Below are the code and all the weights of a small trained network. Each question names an input and a class and asks about switching units off, where a switched-off unit gives its printed mean instead of its output.

import numpy as np


def w(rows, s, z=0):
    codes = np.array(rows[::2]) - 128.0
    scale = np.full(codes.shape[1], s)
    scale[-1] = z or s
    return codes * scale


def norm(h):
    return h / np.sqrt((h * h).mean(-1, keepdims=True) + 1e-5)


def f(y):
    return np.maximum(y, 0)


def log_softmax(a):
    a = a - a.max(-1, keepdims=True)
    return a - np.log(np.exp(a).sum(-1, keepdims=True))


def net(x, mask):
    res = np.array(x, float).reshape(1, 5) / 4 @ E
    u = 0
    for l in range(2):
        y = f(norm(res) @ A[l][:, :-1].T + A[l][:, -1])
        res = res + np.where(mask[u : u + 8], y, B[l][:, -1]) @ B[l][:, :-1]
        u += 8
    return log_softmax(norm(res)[-1] @ U[:, :-1].T + U[:, -1])


A, B = {}, {}
E = w([
[160,73,150,101,221,98,77,211,120,179],'x0',
[166,163,1,161,107,138,150,175,137,175],'x1',
[182,83,115,195,108,32,210,128,107,128],'x2',
[116,176,106,136,192,140,191,141,106,73],'x3',
[111,111,136,146,125,143,136,122,119,153],'x4',
],0.0086)
A[0] = w([
[155,202,2,174,51,172,142,137,143,173,4],'0.n0',
[94,140,235,150,88,127,155,45,112,70,93],'0.n1',
[51,174,111,93,87,246,103,100,170,106,103],'0.n2',
[113,163,124,126,5,171,124,23,114,64,52],'0.n3',
[125,103,121,184,59,43,231,77,151,106,74],'0.n4',
[126,149,234,115,143,110,129,72,100,90,55],'0.n5',
[140,123,126,143,180,97,122,169,141,132,101],'0.n6',
[90,200,108,170,21,138,172,45,122,80,58],'0.n7',
],0.0085,0.0018)
B[0] = w([
[16,108,130,145,141,57,148,101,173,74,238],'0.n0',
[80,98,91,137,138,50,140,146,170,68,232],'0.n1',
[133,182,120,171,45,158,73,82,85,110,228],'0.n2',
[131,156,135,141,254,192,202,142,160,125,251],'0.n3',
[195,143,153,131,61,138,130,65,47,116,240],'0.n4',
[77,100,99,162,59,122,130,106,162,174,199],'0.n5',
[134,93,194,129,137,172,131,137,98,195,162],'0.n6',
[197,75,141,40,154,187,110,202,193,219,254],'0.n7',
],0.011,0.0097)
A[1] = w([
[62,99,87,101,145,58,131,139,170,87,3],'1.n0',
[207,96,143,120,98,83,163,71,56,119,26],'1.n1',
[116,76,133,147,142,122,73,136,104,178,239],'1.n2',
[152,200,106,156,64,159,68,99,80,137,97],'1.n3',
[86,153,114,134,153,170,53,99,130,113,149],'1.n4',
[152,200,140,145,140,165,126,82,186,116,148],'1.n5',
[172,115,159,122,177,150,149,156,118,184,237],'1.n6',
[127,158,4,121,130,86,149,125,125,184,48],'1.n7',
],0.012,0.0018)
B[1] = w([
[16,120,89,165,72,54,106,99,151,109,225],'1.n0',
[132,231,110,154,122,139,2,146,37,119,255],'1.n1',
[124,190,67,121,188,170,249,135,147,67,218],'1.n2',
[225,154,206,110,95,126,84,107,40,102,183],'1.n3',
[204,125,100,196,58,32,132,112,66,135,223],'1.n4',
[181,86,170,73,190,94,119,188,39,163,238],'1.n5',
[148,92,158,72,96,175,101,115,192,163,226],'1.n6',
[72,81,192,135,108,144,73,92,169,84,177],'1.n7',
],0.0093,0.0076)
U = w([
[152,172,144,144,120,130,92,128,74,135,253],'0',
[99,113,136,93,192,170,166,161,193,160,142],'1',
[6,111,113,157,121,81,135,113,185,111,55],'2',
],0.012,0.00028)

Each question gives the input, the list of numbers given to net, and the class t.
The units are the neurons (one row each of A and B). Each row of codes is followed by its name. A weight is (code - 128) times the scale printed after its matrix; where a second scale follows, it is the last column's (A, B and U).
mask holds one flag per neuron, layer by layer. A switched-off neuron (its flag False) gives its mean, the last column of its row in B, instead of its output. The means were averaged over made-up inputs and are rounded, as every weight is.
A unit's drop is (log p(t) with every unit on - log p(t) with that unit switched off) / (log p(t) with every unit on - log p(t) with every unit switched off).
The circuit of an input: a set's keep is (log p(t) with only the set's units on - log p(t) with every unit switched off) / (log p(t) with every unit on - log p(t) with every unit switched off). Starting from the 12 units with the biggest drops (on a tie, the unit counted first), units are removed one at a time, each time the one whose removal leaves the highest keep (on an exact tie, the one counted first), for as long as the keep stays at least 0.8.
units of the circuit, in order: the units of the circuit, biggest drop first
most important unit: the unit with the biggest drop
top k neurons: the k neurons with the biggest drops, biggest first
top k neurons in layer l: the k neurons of layer l with the biggest drops, biggest first
drop when u is switched off: that unit's drop, to one decimal
input [-3,-3,0,6,2], class 1: units of the circuit, in order : 0.n7
input [7,3,6,-6,-8], class 1: top 2 neurons : 0.n2; 0.n4
input [-4,6,4,8,-7], class 2: top 2 neurons : 0.n0; 0.n2
input [6,-7,-5,0,8], class 2: units of the circuit, in order : 0.n7; 0.n4
input [-7,-7,0,-3,3], class 1: top 3 neurons : 0.n7; 0.n3; 0.n0
input [7,0,-1,-7,6], class 1: top 2 neurons in layer 0 : 0.n4; 0.n2
input [-8,-7,-8,2,5], class 0: top 3 neurons : 0.n2; 0.n0; 1.n4
input [4,-8,3,-8,-1], class 2: units of the circuit, in order : 0.n7; 0.n4
input [5,-6,3,-5,-3], class 2: top 2 neurons in layer 0 : 0.n4; 0.n7
input [-5,-3,7,4,5], class 0: top 2 neurons : 0.n4; 1.n1
input [5,-2,4,-5,7], class 1: top 3 neurons in layer 0 : 0.n4; 0.n2; 0.n0
input [5,2,-2,-8,8], class 1: top 3 neurons : 0.n2; 0.n4; 0.n0
input [-7,-3,-4,-4,0], class 1: top 2 neurons : 0.n3; 0.n7
input [-2,6,0,3,4], class 2: most important unit : 0.n0
input [-8,8,0,7,1], class 1: top 2 neurons : 0.n7; 0.n1
input [-8,-7,4,5,1], class 1: top 2 neurons : 0.n7; 0.n3
input [-1,5,-4,3,4], class 2: top 2 neurons in layer 0 : 0.n0; 0.n4
input [4,-8,-2,-1,1], class 2: drop when 0.n7 is switched off : 0.1
input [0,8,-2,3,5], class 2: drop when 0.n0 is switched off : 0.3
input [6,1,2,5,-4], class 1: most important unit : 0.n4
input [8,-1,2,-2,4], class 1: drop when 1.n3 is switched off : 0.0
input [1,-4,-2,4,4], class 2: drop when 0.n4 is switched off : 0.1
